[[147 102 116 120 134 116]
 [154 126 121 138 119 134]
 [115 128 145 130 135 130]
 [134 129 130 130 128 136]
 [108 129 153 129 132 133]
 [132 124 118 123 131 119]
 [124 153 131 133 150 118]]
->
[[108 129 153 129 132 133]
 [115 128 145 130 135 130]
 [124 153 131 133 150 118]
 [132 124 118 123 131 119]
 [134 129 130 130 128 136]
 [147 102 116 120 134 116]
 [154 126 121 138 119 134]]

[[140 142 131]
 [104 108 123]]
->
[[104 108 123]
 [140 142 131]]

[[120 136]
 [125 145]
 [149 132]
 [136 121]
 [106 125]]
->
[[106 125]
 [120 136]
 [125 145]
 [136 121]
 [149 132]]

[[115 136 139 128]
 [156 134 115 117]
 [147 119 126 132]
 [114 118 142 136]
 [113 138 128 138]]
->
[[113 138 128 138]
 [114 118 142 136]
 [115 136 139 128]
 [147 119 126 132]
 [156 134 115 117]]

[[122 131 131 128 122 152]
 [126 129 126 130 133 125]
 [124 129 125 132 134 125]
 [131 128 133 123 133 144]
 [129 127 131 126 121 131]
 [115 139 131 131 115 135]
 [137 126 132 122 140 124]]
->
[[115 139 131 131 115 135]
 [122 131 131 128 122 152]
 [124 129 125 132 134 125]
 [126 129 126 130 133 125]
 [129 127 131 126 121 131]
 [131 128 133 123 133 144]
 [137 126 132 122 140 124]]

[[124 137]
 [137 134]
 [120 122]
 [125 124]
 [129 127]
 [128 105]]
->
[[120 122]
 [124 137]
 [125 124]
 [128 105]
 [129 127]
 [137 134]]

[[137 119 135 133]
 [131 106 136 156]
 [149 120 102 131]
 [125 129 117 130]]
->
[[125 129 117 130]
 [131 106 136 156]
 [137 119 135 133]
 [149 120 102 131]]

[[129 128]
 [130 128]
 [101 143]]
->
[[101 143]
 [129 128]
 [130 128]]

[[116 114 121 131 128 127 111 116 135 133 114 116 132 106]
 [132 137 118 136 123 137 141 141 136 139 138 132 125 147]
 [129 130 140 117 135 145 116 130 136 131 126 124 134 107]
 [131 132 117 112 121 145 104 133 124 122 138 123 118 128]
 [119 114 140 138 134 115 145 121 135 124 119 128 134 115]
 [121 130 127 138 125 119 145 104 122 139 126 126 134 134]]
->
[[116 114 121 131 128 127 111 116 135 133 114 116 132 106]
 [119 114 140 138 134 115 145 121 135 124 119 128 134 115]
 [121 130 127 138 125 119 145 104 122 139 126 126 134 134]
 [129 130 140 117 135 145 116 130 136 131 126 124 134 107]
 [131 132 117 112 121 145 104 133 124 122 138 123 118 128]
 [132 137 118 136 123 137 141 141 136 139 138 132 125 147]]
---
[[136 137 120 124 134 136 119 137 120 122 136]
 [114 104 121 136 138 113 121 131 122 144 131]
 [104 135 136 121 107 137 142 115 124 137 135]
 [113 122 137 145 114 110 138 136 120 132 136]]
->
[[136 136 137 120 124 134 136 119 137 120 122]
 [131 114 104 121 136 138 113 121 131 122 144]
 [135 104 135 136 121 107 137 142 115 124 137]
 [136 113 122 137 145 114 110 138 136 120 132]]

[[103 129 123 120 126 113 130 133 110]
 [125 137 153 118 122 111 131 142 118]
 [138 136 132 139 147 134 108 125 124]
 [129 137 112 108 122 146 126 114 126]
 [120 133 136 132 149 115 141 142 136]
 [118 134 129 106 118 121 142 133 144]
 [118 112 112 146 120 113 128 133 124]]
->
[[110 103 129 123 120 126 113 130 133]
 [118 125 137 153 118 122 111 131 142]
 [124 138 136 132 139 147 134 108 125]
 [126 129 137 112 108 122 146 126 114]
 [136 120 133 136 132 149 115 141 142]
 [144 118 134 129 106 118 121 142 133]
 [124 118 112 112 146 120 113 128 133]]

[[139 112 116]
 [132 134 121]
 [126 121 136]
 [128 149 117]
 [131 128 132]
 [149 139 104]
 [133 128 117]
 [116 127 138]
 [130 124 129]
 [134 110 133]]
->
[[116 139 112]
 [121 132 134]
 [136 126 121]
 [117 128 149]
 [132 131 128]
 [104 149 139]
 [117 133 128]
 [138 116 127]
 [129 130 124]
 [133 134 110]]

[[142 140]
 [130 124]
 [106 135]
 [140 141]
 [141 127]
 [142 126]]
->
[[140 142]
 [124 130]
 [135 106]
 [141 140]
 [127 141]
 [126 142]]

[[133 153]
 [109 151]]
->
[[153 133]
 [151 109]]

[[123 139 121 137 129 156  98 132 133 124 132]
 [114 152 125 112 123 157 156 110 132 130 107]
 [121 135 157 130 129 119 103 117 120 133 122]
 [153 110 140 148 125 109 117 130 155 104 150]]
->
[[132 123 139 121 137 129 156  98 132 133 124]
 [107 114 152 125 112 123 157 156 110 132 130]
 [122 121 135 157 130 129 119 103 117 120 133]
 [150 153 110 140 148 125 109 117 130 155 104]]

[[141 127]
 [123 141]
 [108 132]
 [132 133]
 [122 106]
 [132 140]
 [128 139]
 [140 130]
 [137 128]
 [123 121]]
->
[[127 141]
 [141 123]
 [132 108]
 [133 132]
 [106 122]
 [140 132]
 [139 128]
 [130 140]
 [128 137]
 [121 123]]

[[118 151 118 127 132]
 [120 113 106 152 114]
 [153 143 135 158 127]
 [132 128 101 138 118]
 [154 143 139 154 149]]
->
[[132 118 151 118 127]
 [114 120 113 106 152]
 [127 153 143 135 158]
 [118 132 128 101 138]
 [149 154 143 139 154]]
---
[[131 132 124 121 133 135 126 106 150 125 110 143]
 [136 114 126 133 136 108 126 130 138 122 109 145]]
->
[[131 132 124 121 133 135 126 106 150 125 110 143]]

[[128 151 132 113 120 155 134 118]
 [127 116 121 139 135 117 120 150]
 [130 125 123 125 136 131 119 135]
 [125 119 131 130 131 119 129 129]
 [118 124 125 133 125 127 125 136]]
->
[[128 151 132 113 120 155 134 118]
 [130 125 123 125 136 131 119 135]
 [118 124 125 133 125 127 125 136]]

[[136 135 129]
 [139 136 136]
 [115 112 153]]
->
[[136 135 129]
 [115 112 153]]

[[129 151 127 111 148]
 [108 132 118 128 110]
 [125 119 121 131 128]
 [130 143 141 129 133]
 [124 147 141 143 118]
 [121 111 124 133 133]
 [143 116 148 144 108]
 [110 130 106 124 107]]
->
[[129 151 127 111 148]
 [125 119 121 131 128]
 [124 147 141 143 118]
 [143 116 148 144 108]]

[[116 130 122 125 125 113 129 136 127 131 124]
 [128 144 125 125 142 116 120 138 154 127 131]
 [106 106 119 127 117 109 135 136 110 134 121]
 [143 142 137 125 139 137 124 124 142 125 131]
 [145 138 137 130 132 148 125 117 131 123 133]
 [135 147 128 130 141 130 119 134 154 125 138]
 [125 141 125 124 139 111 124 139 148 129 128]
 [145 138 136 130 133 148 125 119 135 124 134]]
->
[[116 130 122 125 125 113 129 136 127 131 124]
 [106 106 119 127 117 109 135 136 110 134 121]
 [145 138 137 130 132 148 125 117 131 123 133]
 [125 141 125 124 139 111 124 139 148 129 128]]

[[138 101]
 [130 101]
 [141 139]
 [124 148]
 [131 119]
 [113 102]
 [113 138]
 [131 149]
 [134 149]]
->
[[138 101]
 [141 139]
 [131 119]
 [113 138]
 [134 149]]
---
[[111 115 127 150]
 [126 130 129 133]
 [136 137 122 118]]
->
[150 129 137]

[[155 133]
 [133 115]
 [146 138]
 [136 130]
 [128 106]]
->
[133 133]

[[122 128 126 144 150]
 [130 131 123 142 149]
 [120 125 133 121 117]]
->
[150 142 133]

[[153 119]
 [125 121]
 [149 109]]
->
[119 125]

[[130 151]
 [100 148]]
->
[151 100]

[[131 138 143 129 123]
 [124 122 127 144 133]
 [133 116 108 132 142]
 [126 137 132 105 115]
 [130 139 143 127 121]]
->
[123 144 108 137 130]
